Here is a tiny trained network, its code and every weight. The questions are about switching its units off for an input and a target symbol, where a switched-off unit gives its printed mean instead of its output.

import numpy as np


def w(rows, s, z=0):
    codes = np.array(rows[::2]) - 128.0
    scale = np.full(codes.shape[1], s)
    scale[-1] = z or s
    return codes * scale


def f(y):
    return np.maximum(y, 0)


def softmax(a):
    e = np.exp(a - a.max(-1, keepdims=True))
    return e / e.sum(-1, keepdims=True)


def log_softmax(a):
    a = a - a.max(-1, keepdims=True)
    return a - np.log(np.exp(a).sum(-1, keepdims=True))


def net(x, mask):
    ids = ['αγδεζηλμξπσφ'.index(c) for c in x.split()]
    T = len(ids)
    res = E[ids] + P[:T]
    r = res
    for j in range(2):
        rows = slice(2 * j, 2 * j + 2)
        q, k, v = (r @ M[0][rows].T for M in (Q, K, V))
        z = softmax(np.where(np.tri(T) > 0, q @ k.T / 2**0.5, -1e9)) @ v
        o = O[0][rows]
        res = res + np.where(mask[j], z, o[:, -1]) @ o[:, :-1]
    y = f(res @ A[0][:, :-1].T + A[0][:, -1])
    res = res + np.where(mask[2:26], y, B[0][:, -1]) @ B[0][:, :-1]
    return log_softmax(res[-1] @ U[:, :-1].T + U[:, -1])


Q, K, V, O, A, B = {}, {}, {}, {}, {}, {}
E = w([
[84,66,202],'α',
[115,21,214],'γ',
[89,21,243],'δ',
[155,152,86],'ε',
[95,135,142],'ζ',
[56,65,171],'η',
[102,94,183],'λ',
[3,167,108],'μ',
[33,114,175],'ξ',
[88,111,161],'π',
[130,65,161],'σ',
[60,126,132],'φ',
],0.011)
P = w([
[153,5,169],'0',
[121,165,153],'1',
[103,99,68],'2',
[210,127,115],'3',
[120,173,170],'4',
[85,76,62],'5',
[213,128,134],'6',
[121,185,174],'7',
[77,84,21],'8',
[242,147,142],'9',
[120,194,186],'10',
[43,15,47],'11',
[224,118,187],'12',
],0.011)
Q[0] = w([
[98,107,3],'h1',
[7,185,101],'h1',
[201,240,103],'h2',
[64,192,204],'h2',
],0.014)
K[0] = w([
[113,250,146],'h1',
[214,163,246],'h1',
[143,207,188],'h2',
[167,72,227],'h2',
],0.014)
V[0] = w([
[2,213,186],'h1',
[134,105,19],'h1',
[61,100,130],'h2',
[138,223,160],'h2',
],0.0097)
O[0] = w([
[57,57,254,115],'h1',
[88,51,41,85],'h1',
[164,119,55,196],'h2',
[107,49,207,1],'h2',
],0.008,0.0089)
A[0] = w([
[182,56,112,133],'n1',
[160,68,221,134],'n2',
[213,183,155,4],'n3',
[97,137,152,210],'n4',
[81,140,95,89],'n5',
[254,66,193,54],'n6',
[162,121,100,61],'n7',
[136,81,85,102],'n8',
[142,103,136,146],'n9',
[91,115,117,85],'n10',
[77,71,149,28],'n11',
[147,181,237,96],'n12',
[96,191,91,50],'n13',
[157,84,176,117],'n14',
[81,91,60,83],'n15',
[95,84,99,44],'n16',
[229,143,208,35],'n17',
[87,164,174,145],'n18',
[113,147,151,144],'n19',
[61,150,178,123],'n20',
[167,154,103,133],'n21',
[140,106,150,157],'n22',
[116,134,194,68],'n23',
[69,36,125,122],'n24',
],0.0085,0.0038)
B[0] = w([
[126,73,88,242],'n1',
[77,79,99,183],'n2',
[19,140,200,206],'n3',
[135,138,68,207],'n4',
[125,162,152,160],'n5',
[190,250,177,215],'n6',
[163,156,117,157],'n7',
[125,115,77,189],'n8',
[112,108,127,167],'n9',
[117,111,161,146],'n10',
[171,172,168,158],'n11',
[169,76,31,171],'n12',
[106,69,178,203],'n13',
[78,130,159,163],'n14',
[84,66,150,186],'n15',
[160,168,174,151],'n16',
[75,73,222,172],'n17',
[161,78,120,178],'n18',
[144,114,119,158],'n19',
[130,100,150,169],'n20',
[172,143,161,253],'n21',
[110,113,129,165],'n22',
[165,143,126,133],'n23',
[102,196,81,226],'n24',
],0.021,0.0028)
U = w([
[219,211,161,189],'α',
[95,202,254,71],'γ',
[18,80,211,202],'δ',
[203,239,54,40],'ε',
[99,145,59,249],'ζ',
[69,249,74,108],'η',
[149,127,142,19],'λ',
[168,51,130,78],'μ',
[176,46,199,70],'ξ',
[122,153,79,143],'π',
[136,187,171,120],'σ',
[156,105,154,58],'φ',
],0.0067,0.0019)

Each question gives the input, a string of symbols that net reads in full, and the target symbol t.
The units are the heads (2 rows each of Q, K, V and O) and the neurons (one row each of A and B). Each row of codes is followed by its name. A weight is (code - 128) times the scale printed after its matrix; where a second scale follows, it is the last column's (O, A, B and U).
mask holds one flag per unit, heads first, then neurons. A switched-off unit (its flag False) gives its mean, the last column of its rows in O or B, instead of its output. The means were averaged over made-up inputs and are rounded, as every weight is.
A unit's drop is (log p(t) with every unit on - log p(t) with that unit switched off) / (log p(t) with every unit on - log p(t) with every unit switched off).
The circuit of an input: a set's keep is (log p(t) with only the set's units on - log p(t) with every unit switched off) / (log p(t) with every unit on - log p(t) with every unit switched off). Starting from the 12 units with the biggest drops (on a tie, the unit counted first), units are removed one at a time, each time the one whose removal leaves the highest keep (on an exact tie, the one counted first), for as long as the keep stays at least 0.8.
circuit, biggest first: the units of the circuit, biggest drop first
most important unit: the unit with the biggest drop
k most important neurons: the k neurons with the biggest drops, biggest first
heads that matter: for each layer, one digit per head in row order, 1 if its drop is at least 0.15 and else 0, layers parted by /
input γ δ σ γ γ, target γ: heads that matter	11
input δ γ σ ζ μ γ σ γ ξ, target δ: circuit, biggest first	[n15]
input δ ε γ δ γ π ζ λ, target δ: circuit, biggest first	[n3; h1; n17]
input γ γ ε λ γ γ γ λ σ λ ζ, target γ: circuit, biggest first	[h1; n3; n13]
input γ γ γ φ γ ε ε λ, target γ: circuit, biggest first	[h1; n3; n21; n13]
input γ γ μ σ δ ε γ ε φ ξ α δ δ, target γ: circuit, biggest first	[n6; n17]
input γ α δ ε, target γ: 2 most important neurons	[n3; n17]
input γ σ λ α γ φ ζ μ γ σ π, target γ: 4 most important neurons	[n3; n13; n21; n1]
input μ μ π, target δ: 2 most important neurons	[n2; n20]
input μ μ ε, target δ: 2 most important neurons	[n2; n14]
input ξ δ σ σ π α σ λ γ φ α γ δ, target α: 2 most important neurons	[n6; n21]
input ζ γ π σ λ γ π σ ε μ δ μ, target δ: heads that matter	00
input σ ζ γ ξ δ ζ γ φ δ π δ γ γ, target α: heads that matter	11
input δ μ ζ δ π ε δ γ μ σ ε, target δ: most important unit	n3
input ε γ σ γ γ γ σ γ ξ μ γ δ, target ζ: 2 most important neurons	[n24; n8]
input γ φ λ α α σ σ, target ε: heads that matter	10
input γ γ γ γ ε, target γ: heads that matter	10
input α γ μ γ, target η: heads that matter	10
input γ γ ξ γ ζ, target γ: circuit, biggest first	[h1; n3; n13; n21]
input γ σ δ σ ξ, target γ: most important unit	h1
input ζ σ α α ξ μ ξ ζ ξ λ, target δ: circuit, biggest first	[h2; h1]
input γ σ η γ γ γ μ μ σ σ μ, target γ: 2 most important neurons	[n13; n3]
input γ α ξ μ γ σ ζ γ γ γ σ, target γ: 2 most important neurons	[n3; n1]
input γ γ ε δ μ π μ μ γ, target δ: 2 most important neurons	[n2; n14]
